Below are the code and all the weights of a small trained network. Each question names an input and a target symbol and asks about switching units off, where a switched-off unit gives its printed mean instead of its output.

import numpy as np


def w(rows, s, z=0):
    codes = np.array(rows[::2]) - 128.0
    scale = np.full(codes.shape[1], s)
    scale[-1] = z or s
    return codes * scale


def norm(h):
    return h / np.sqrt((h * h).mean(-1, keepdims=True) + 1e-5)


def f(y):
    return np.maximum(y, 0)


def softmax(a):
    e = np.exp(a - a.max(-1, keepdims=True))
    return e / e.sum(-1, keepdims=True)


def log_softmax(a):
    a = a - a.max(-1, keepdims=True)
    return a - np.log(np.exp(a).sum(-1, keepdims=True))


def net(x, mask):
    ids = ['ΓΘΞΣΩαδεητ'.index(c) for c in x.split()]
    T = len(ids)
    res = E[ids] + P[:T]
    r = norm(res)
    for j in range(3):
        rows = slice(4 * j, 4 * j + 4)
        q, k, v = (r @ M[0][rows].T for M in (Q, K, V))
        z = softmax(np.where(np.tri(T) > 0, q @ k.T / 4**0.5, -1e9)) @ v
        o = O[0][rows]
        res = res + np.where(mask[j], z, o[:, -1]) @ o[:, :-1]
    y = f(norm(res) @ A[0][:, :-1].T + A[0][:, -1])
    res = res + np.where(mask[3:7], y, B[0][:, -1]) @ B[0][:, :-1]
    return log_softmax(norm(res)[-1] @ U[:, :-1].T + U[:, -1])


Q, K, V, O, A, B = {}, {}, {}, {}, {}, {}
E = w([
[82,176,66,210,89],'Γ',
[82,172,169,71,80],'Θ',
[83,146,148,205,139],'Ξ',
[166,158,196,141,141],'Σ',
[24,164,56,59,94],'Ω',
[56,159,97,133,203],'α',
[65,154,254,117,124],'δ',
[182,150,192,148,156],'ε',
[99,160,122,141,234],'η',
[45,158,149,138,235],'τ',
],0.014)
P = w([
[175,255,62,169,61],'0',
[166,217,110,160,108],'1',
[141,160,118,138,109],'2',
[127,110,151,150,114],'3',
[105,61,164,169,120],'4',
[50,54,213,143,94],'5',
],0.0089)
Q[0] = w([
[105,148,76,152,134],'h1',
[191,96,62,103,112],'h1',
[99,148,191,190,40],'h1',
[193,139,135,220,183],'h1',
[83,121,182,74,135],'h2',
[106,254,149,134,172],'h2',
[37,111,231,64,232],'h2',
[104,37,51,126,158],'h2',
[141,120,176,96,89],'h3',
[93,197,146,162,108],'h3',
[223,101,117,87,57],'h3',
[29,136,187,232,94],'h3',
],0.011)
K[0] = w([
[157,93,176,102,108],'h1',
[167,227,178,130,172],'h1',
[135,2,131,108,186],'h1',
[99,163,116,64,111],'h1',
[134,67,198,101,117],'h2',
[199,66,104,106,155],'h2',
[158,70,149,88,189],'h2',
[111,130,166,115,70],'h2',
[64,95,131,158,169],'h3',
[114,102,162,171,153],'h3',
[138,182,53,173,84],'h3',
[132,80,131,85,163],'h3',
],0.014)
V[0] = w([
[57,160,114,83,127],'h1',
[124,109,62,189,65],'h1',
[98,99,127,34,62],'h1',
[163,121,140,89,249],'h1',
[75,134,141,87,176],'h2',
[137,125,153,128,184],'h2',
[5,126,95,139,107],'h2',
[138,142,132,68,59],'h2',
[199,134,127,127,108],'h3',
[142,146,161,204,78],'h3',
[38,128,161,115,178],'h3',
[105,115,73,148,178],'h3',
],0.014)
O[0] = w([
[111,234,182,84,124,197],'h1',
[198,52,114,76,136,182],'h1',
[49,101,196,23,126,51],'h1',
[85,144,75,181,189,2],'h1',
[141,200,73,143,12,129],'h2',
[135,157,184,175,92,123],'h2',
[129,146,51,43,111,189],'h2',
[58,102,93,85,149,95],'h2',
[65,88,193,176,190,86],'h3',
[104,85,75,138,97,214],'h3',
[158,156,141,131,88,210],'h3',
[254,174,90,116,153,98],'h3',
],0.0095,0.0088)
A[0] = w([
[200,162,254,129,156,200],'n1',
[138,118,87,50,157,133],'n2',
[95,161,101,89,121,91],'n3',
[141,142,124,82,158,4],'n4',
],0.0097,0.003)
B[0] = w([
[141,77,199,246,111,254],'n1',
[120,123,129,102,142,193],'n2',
[114,142,185,128,53,184],'n3',
[146,182,112,81,75,132],'n4',
],0.013,0.005)
U = w([
[182,52,55,102,97,5],'Γ',
[113,122,179,2,163,168],'Θ',
[218,17,97,96,41,66],'Ξ',
[74,85,98,171,168,235],'Σ',
[68,158,113,91,99,178],'Ω',
[146,240,85,111,160,101],'α',
[49,139,148,91,57,146],'δ',
[76,59,106,192,119,188],'ε',
[155,201,88,159,131,77],'η',
[150,231,96,153,142,136],'τ',
],0.0086,0.0028)

Each question gives the input, a string of symbols that net reads in full, and the target symbol t.
The units are the heads (4 rows each of Q, K, V and O) and the neurons (one row each of A and B). Each row of codes is followed by its name. A weight is (code - 128) times the scale printed after its matrix; where a second scale follows, it is the last column's (O, A, B and U).
mask holds one flag per unit, heads first, then neurons. A switched-off unit (its flag False) gives its mean, the last column of its rows in O or B, instead of its output. The means were averaged over made-up inputs and are rounded, as every weight is.
A unit's drop is (log p(t) with every unit on - log p(t) with that unit switched off) / (log p(t) with every unit on - log p(t) with every unit switched off).
The circuit of an input: a set's keep is (log p(t) with only the set's units on - log p(t) with every unit switched off) / (log p(t) with every unit on - log p(t) with every unit switched off). Starting from all 7 units, units are removed one at a time, each time the one whose removal leaves the highest keep (on an exact tie, the one counted first), for as long as the keep stays at least 0.8.
circuit, biggest first: the units of the circuit, biggest drop first
most important unit: the unit with the biggest drop
top k neurons: the k neurons with the biggest drops, biggest first
which heads matter: for each layer, one digit per head in row order, 1 if its drop is at least 0.15 and else 0, layers parted by /
drop when u is switched off: that unit's drop, to one decimal
input δ Γ ε, target ε: circuit, biggest first -> h2; h3
input ε δ Θ, target ε: which heads matter -> 010
input Σ Γ Σ Γ, target Σ: circuit, biggest first -> h3; h2
input Σ δ Θ Γ η Θ, target τ: circuit, biggest first -> h1; h3
input η Γ ε Γ, target Σ: which heads matter -> 001
input Γ ε Ξ, target ε: circuit, biggest first -> h3
input τ Θ ε α, target ε: which heads matter -> 010
input δ ε Γ, target ε: which heads matter -> 101
input Θ Ξ δ Σ ε, target ε: which heads matter -> 000
input Θ Θ Γ Σ Ω, target ε: which heads matter -> 100
input Γ Γ δ Γ, target δ: circuit, biggest first -> h1; h2
input Γ Ω Γ Ω Γ, target Θ: which heads matter -> 110
input Θ Θ Γ Θ Ω Θ, target Θ: which heads matter -> 100
input Σ δ δ Θ Γ, target δ: which heads matter -> 100
input δ Σ Θ, target ε: which heads matter -> 010
input τ ε α, target Σ: most important unit -> h3
input η Ξ Σ τ η η, target τ: which heads matter -> 100
input Γ Θ Θ, target Θ: top 2 neurons -> n1; n2
input Γ Γ Σ Γ, target ε: drop when h1 is switched off -> 0.2
input Θ Θ η Θ, target τ: circuit, biggest first -> h1
